Here is a tiny trained network, its code and every weight. The questions are about switching its units off for an input and a target symbol, where a switched-off unit gives its printed mean instead of its output.

import numpy as np


def w(rows, s, z=0):
    codes = np.array(rows[::2]) - 128.0
    scale = np.full(codes.shape[1], s)
    scale[-1] = z or s
    return codes * scale


def norm(h):
    return h / np.sqrt((h * h).mean(-1, keepdims=True) + 1e-5)


def f(y):
    return np.maximum(y, 0)


def softmax(a):
    e = np.exp(a - a.max(-1, keepdims=True))
    return e / e.sum(-1, keepdims=True)


def log_softmax(a):
    a = a - a.max(-1, keepdims=True)
    return a - np.log(np.exp(a).sum(-1, keepdims=True))


def net(x, mask):
    ids = ['ημπτφω'.index(c) for c in x.split()]
    T = len(ids)
    res = E[ids] + P[:T]
    u = 0
    for l in range(2):
        r = norm(res)
        for j in range(2):
            rows = slice(3 * j, 3 * j + 3)
            q, k, v = (r @ M[l][rows].T for M in (Q, K, V))
            z = softmax(np.where(np.tri(T) > 0, q @ k.T / 3**0.5, -1e9)) @ v
            o = O[l][rows]
            res = res + np.where(mask[u + j], z, o[:, -1]) @ o[:, :-1]
        u += 2
        y = f(norm(res) @ A[l][:, :-1].T + A[l][:, -1])
        res = res + np.where(mask[u : u + 12], y, B[l][:, -1]) @ B[l][:, :-1]
        u += 12
    return log_softmax(norm(res)[-1] @ U[:, :-1].T + U[:, -1])


Q, K, V, O, A, B = {}, {}, {}, {}, {}, {}
E = w([
[151,130,183,81,136,197,123,148,134,176,138],'η',
[103,37,108,165,103,134,120,157,170,142,111],'μ',
[119,148,125,127,75,138,108,89,211,99,161],'π',
[107,49,141,106,179,254,70,95,92,99,94],'τ',
[108,134,129,104,124,119,153,119,141,158,149],'φ',
[134,94,118,152,90,169,167,56,84,124,158],'ω',
],0.012)
P = w([
[100,166,126,141,122,94,129,163,73,107,53],'0',
[119,132,125,136,152,120,176,122,164,195,175],'1',
[195,168,142,180,172,40,161,91,181,152,105],'2',
[170,153,97,149,155,81,181,79,189,163,114],'3',
[254,120,108,53,128,114,48,167,162,25,141],'4',
[91,79,185,85,133,49,194,102,55,161,209],'5',
],0.0093)
Q[0] = w([
[143,97,100,113,66,130,91,150,136,115,146],'0.h1',
[3,65,230,96,142,61,240,117,22,214,187],'0.h1',
[100,128,143,178,227,150,226,10,176,202,117],'0.h1',
[118,130,148,78,79,82,106,154,93,69,167],'0.h2',
[228,152,69,178,130,143,81,157,226,87,70],'0.h2',
[174,115,100,80,78,114,44,207,66,47,164],'0.h2',
],0.012)
K[0] = w([
[58,88,166,189,117,139,118,97,120,176,137],'0.h1',
[229,162,201,237,204,35,88,81,124,149,88],'0.h1',
[145,177,140,128,78,60,73,175,29,60,11],'0.h1',
[84,126,142,175,156,106,71,64,129,184,169],'0.h2',
[61,94,87,33,80,196,203,162,119,103,188],'0.h2',
[100,86,133,125,171,169,124,102,183,171,199],'0.h2',
],0.012)
V[0] = w([
[105,165,186,115,158,84,159,212,154,207,115],'0.h1',
[161,93,174,102,114,160,3,174,241,136,141],'0.h1',
[55,21,65,243,90,51,161,138,174,120,116],'0.h1',
[153,14,146,167,148,161,102,218,145,119,68],'0.h2',
[158,51,168,167,190,195,187,82,85,128,163],'0.h2',
[137,79,109,119,187,92,151,167,72,232,143],'0.h2',
],0.0072)
O[0] = w([
[88,151,58,137,175,130,202,156,82,58,100,222],'0.h1',
[226,86,152,191,172,131,154,143,113,44,168,99],'0.h1',
[201,97,75,70,65,164,255,44,120,148,93,254],'0.h1',
[175,127,197,216,133,139,187,82,125,120,79,212],'0.h2',
[71,137,195,171,101,62,115,35,97,169,162,64],'0.h2',
[40,136,100,151,149,106,195,72,100,117,105,144],'0.h2',
],0.0088,0.006)
A[0] = w([
[204,153,213,140,114,129,100,115,115,137,189,61],'0.n1',
[160,127,149,153,141,149,118,38,158,125,233,1],'0.n2',
[92,99,171,63,178,84,109,180,93,158,228,165],'0.n3',
[97,109,118,201,164,85,149,185,145,77,163,85],'0.n4',
[88,204,2,42,127,113,183,181,78,88,101,133],'0.n5',
[99,142,192,181,172,120,182,64,163,137,170,135],'0.n6',
[223,36,151,76,164,169,146,179,181,102,141,146],'0.n7',
[106,148,144,113,165,124,83,189,182,46,184,72],'0.n8',
[147,85,122,78,197,154,140,111,56,43,131,171],'0.n9',
[125,111,90,175,150,89,131,186,90,58,194,46],'0.n10',
[59,126,131,199,172,113,97,210,128,90,179,67],'0.n11',
[151,37,90,61,71,123,114,85,175,179,159,90],'0.n12',
],0.0074,0.0032)
B[0] = w([
[99,9,115,139,203,108,85,177,179,101,171,158],'0.n1',
[155,63,206,150,176,74,78,193,178,139,203,150],'0.n2',
[88,126,98,214,107,116,174,48,84,66,122,191],'0.n3',
[189,181,123,117,175,122,118,46,79,147,96,192],'0.n4',
[65,11,129,164,239,171,113,138,255,78,142,255],'0.n5',
[174,11,193,150,80,105,105,168,70,164,105,211],'0.n6',
[201,169,49,165,100,57,84,143,71,87,243,241],'0.n7',
[193,203,128,178,187,98,166,111,56,151,132,196],'0.n8',
[108,73,84,155,51,58,141,63,191,108,213,210],'0.n9',
[136,219,55,117,152,101,128,63,118,184,145,181],'0.n10',
[178,198,158,171,141,195,173,101,45,190,67,212],'0.n11',
[114,233,158,97,99,51,74,97,95,134,200,212],'0.n12',
],0.0063,0.0068)
Q[1] = w([
[71,74,115,133,104,91,155,28,98,135,200],'1.h1',
[99,215,135,80,123,255,68,229,194,99,29],'1.h1',
[187,186,103,151,131,224,88,204,132,185,81],'1.h1',
[142,113,133,137,145,143,133,106,70,109,148],'1.h2',
[111,154,199,134,90,170,109,199,175,149,36],'1.h2',
[189,160,89,84,134,178,118,171,173,130,69],'1.h2',
],0.0099)
K[1] = w([
[139,160,136,123,98,163,114,189,130,122,19],'1.h1',
[147,118,123,149,209,21,184,71,154,145,248],'1.h1',
[98,87,106,89,156,75,139,81,149,109,243],'1.h1',
[126,158,118,138,130,132,126,142,198,139,118],'1.h2',
[128,97,93,125,132,109,95,33,94,71,173],'1.h2',
[99,148,147,146,91,69,106,116,114,65,125],'1.h2',
],0.011)
V[1] = w([
[100,100,116,92,71,148,183,79,188,154,138],'1.h1',
[39,48,145,170,176,192,118,98,124,126,54],'1.h1',
[61,143,166,77,79,81,30,151,128,210,178],'1.h1',
[144,77,104,98,67,97,173,86,158,145,178],'1.h2',
[191,2,154,159,84,140,47,128,165,93,203],'1.h2',
[133,117,57,76,178,204,87,231,236,68,88],'1.h2',
],0.0085)
O[1] = w([
[89,174,56,171,160,147,182,145,110,111,221,134],'1.h1',
[93,238,131,95,81,73,2,203,143,153,164,142],'1.h1',
[37,70,115,39,84,136,148,148,202,86,200,1],'1.h1',
[84,192,27,123,162,104,132,112,113,96,91,148],'1.h2',
[150,202,126,70,55,182,113,21,106,138,101,111],'1.h2',
[224,131,76,91,61,101,178,206,117,103,140,133],'1.h2',
],0.0084,0.0099)
A[1] = w([
[96,165,79,124,111,161,131,254,196,136,86,1],'1.n1',
[125,117,129,118,155,157,125,181,175,167,108,34],'1.n2',
[170,60,182,105,80,118,116,128,110,125,146,107],'1.n3',
[113,137,148,139,102,95,186,185,103,164,133,65],'1.n4',
[123,134,160,166,129,130,143,76,61,153,104,65],'1.n5',
[97,155,68,181,127,139,158,103,85,96,120,10],'1.n6',
[95,134,74,129,117,144,145,140,138,45,115,34],'1.n7',
[111,109,170,167,124,76,136,200,105,100,105,62],'1.n8',
[109,169,113,95,151,143,160,228,186,87,128,19],'1.n9',
[148,114,161,188,116,90,172,133,127,82,172,116],'1.n10',
[125,131,162,122,149,73,178,94,140,103,134,177],'1.n11',
[158,163,110,136,136,214,147,121,146,157,94,27],'1.n12',
],0.0089,0.004)
B[1] = w([
[123,90,52,63,216,90,126,190,179,120,254,197],'1.n1',
[129,137,109,35,153,100,125,144,121,18,224,148],'1.n2',
[130,96,120,51,116,96,57,208,148,99,103,180],'1.n3',
[165,172,118,90,100,152,50,106,99,46,185,143],'1.n4',
[164,145,156,137,109,170,116,139,171,112,39,254],'1.n5',
[119,173,57,143,85,180,178,93,186,168,41,205],'1.n6',
[121,96,105,87,191,32,156,179,174,236,148,163],'1.n7',
[72,127,74,212,191,133,197,100,116,83,136,169],'1.n8',
[92,102,60,126,186,108,120,186,145,48,204,187],'1.n9',
[208,79,121,137,148,185,136,211,174,147,98,202],'1.n10',
[151,76,137,61,139,217,127,149,115,140,74,205],'1.n11',
[197,165,94,106,187,175,147,117,72,59,79,173],'1.n12',
],0.0063,0.0065)
U = w([
[142,42,253,164,151,98,76,146,156,111,110,2],'η',
[124,219,107,219,180,136,170,68,85,131,128,83],'μ',
[198,94,117,66,55,177,242,69,151,106,74,190],'π',
[53,196,141,35,20,94,70,47,140,169,112,37],'τ',
[185,172,55,87,75,116,98,216,114,90,225,181],'φ',
[8,104,91,82,175,153,197,111,228,82,188,128],'ω',
],0.0043,0.00083)

Each question gives the input, a string of symbols that net reads in full, and the target symbol t.
The units are the heads (3 rows each of Q, K, V and O) and the neurons (one row each of A and B). Each row of codes is followed by its name. A weight is (code - 128) times the scale printed after its matrix; where a second scale follows, it is the last column's (O, A, B and U).
mask holds one flag per unit, layer by layer, with each layer's heads first. A switched-off unit (its flag False) gives its mean, the last column of its rows in O or B, instead of its output. The means were averaged over made-up inputs and are rounded, as every weight is.
A unit's drop is (log p(t) with every unit on - log p(t) with that unit switched off) / (log p(t) with every unit on - log p(t) with every unit switched off).
The circuit of an input: a set's keep is (log p(t) with only the set's units on - log p(t) with every unit switched off) / (log p(t) with every unit on - log p(t) with every unit switched off). Starting from the 12 units with the biggest drops (on a tie, the unit counted first), units are removed one at a time, each time the one whose removal leaves the highest keep (on an exact tie, the one counted first), for as long as the keep stays at least 0.8.
units of the circuit, in order: the units of the circuit, biggest drop first
most important unit: the unit with the biggest drop
k most important neurons: the k neurons with the biggest drops, biggest first
heads that matter: for each layer, one digit per head in row order, 1 if its drop is at least 0.15 and else 0, layers parted by /
input π η π η μ μ, target φ: most important neuron : 0.n7
input φ φ η φ π, target ω: units of the circuit, in order : 0.h2; 0.n5
input μ η φ ω ω, target μ: heads that matter : 10 / 00
input η μ ω, target η: heads that matter : 10 / 11
input π π π, target φ: heads that matter : 01 / 00
input τ μ φ π, target τ: heads that matter : 00 / 11
input μ η π η π, target μ: heads that matter : 10 / 00
input φ μ μ ω η ω, target φ: units of the circuit, in order : 1.h1; 0.n5; 0.h1; 0.n7
input η π π μ μ φ, target η: heads that matter : 10 / 11
input τ μ φ, target η: heads that matter : 10 / 00
input φ η π μ μ φ, target φ: heads that matter : 00 / 00
input φ ω η μ ω, target τ: heads that matter : 11 / 00
input φ μ τ, target ω: heads that matter : 10 / 00
input ω μ τ η, target ω: units of the circuit, in order : 1.h1; 0.h1
input φ η ω π η ω, target φ: heads that matter : 00 / 01
input η η μ η, target η: heads that matter : 10 / 11
input μ μ τ μ η τ, target η: most important unit : 0.h2
input μ τ φ μ μ, target η: heads that matter : 11 / 00
input η ω μ η π, target η: units of the circuit, in order : 0.h1; 1.h2; 0.n11
input ω π ω, target ω: units of the circuit, in order : 1.h1; 0.h1
input η τ η μ μ, target η: most important unit : 0.h1
input π μ φ, target φ: heads that matter : 01 / 00
input π η φ μ η ω, target ω: units of the circuit, in order : 0.h2; 0.n5
input μ φ μ π τ, target ω: units of the circuit, in order : 0.n5; 0.h2
input τ φ π φ, target τ: units of the circuit, in order : 1.h1; 0.h1
input ω μ μ, target ω: units of the circuit, in order : 1.h1; 0.h1
input τ η τ, target τ: most important unit : 1.h2
input μ η φ η π η, target ω: units of the circuit, in order : 0.n5; 0.h2
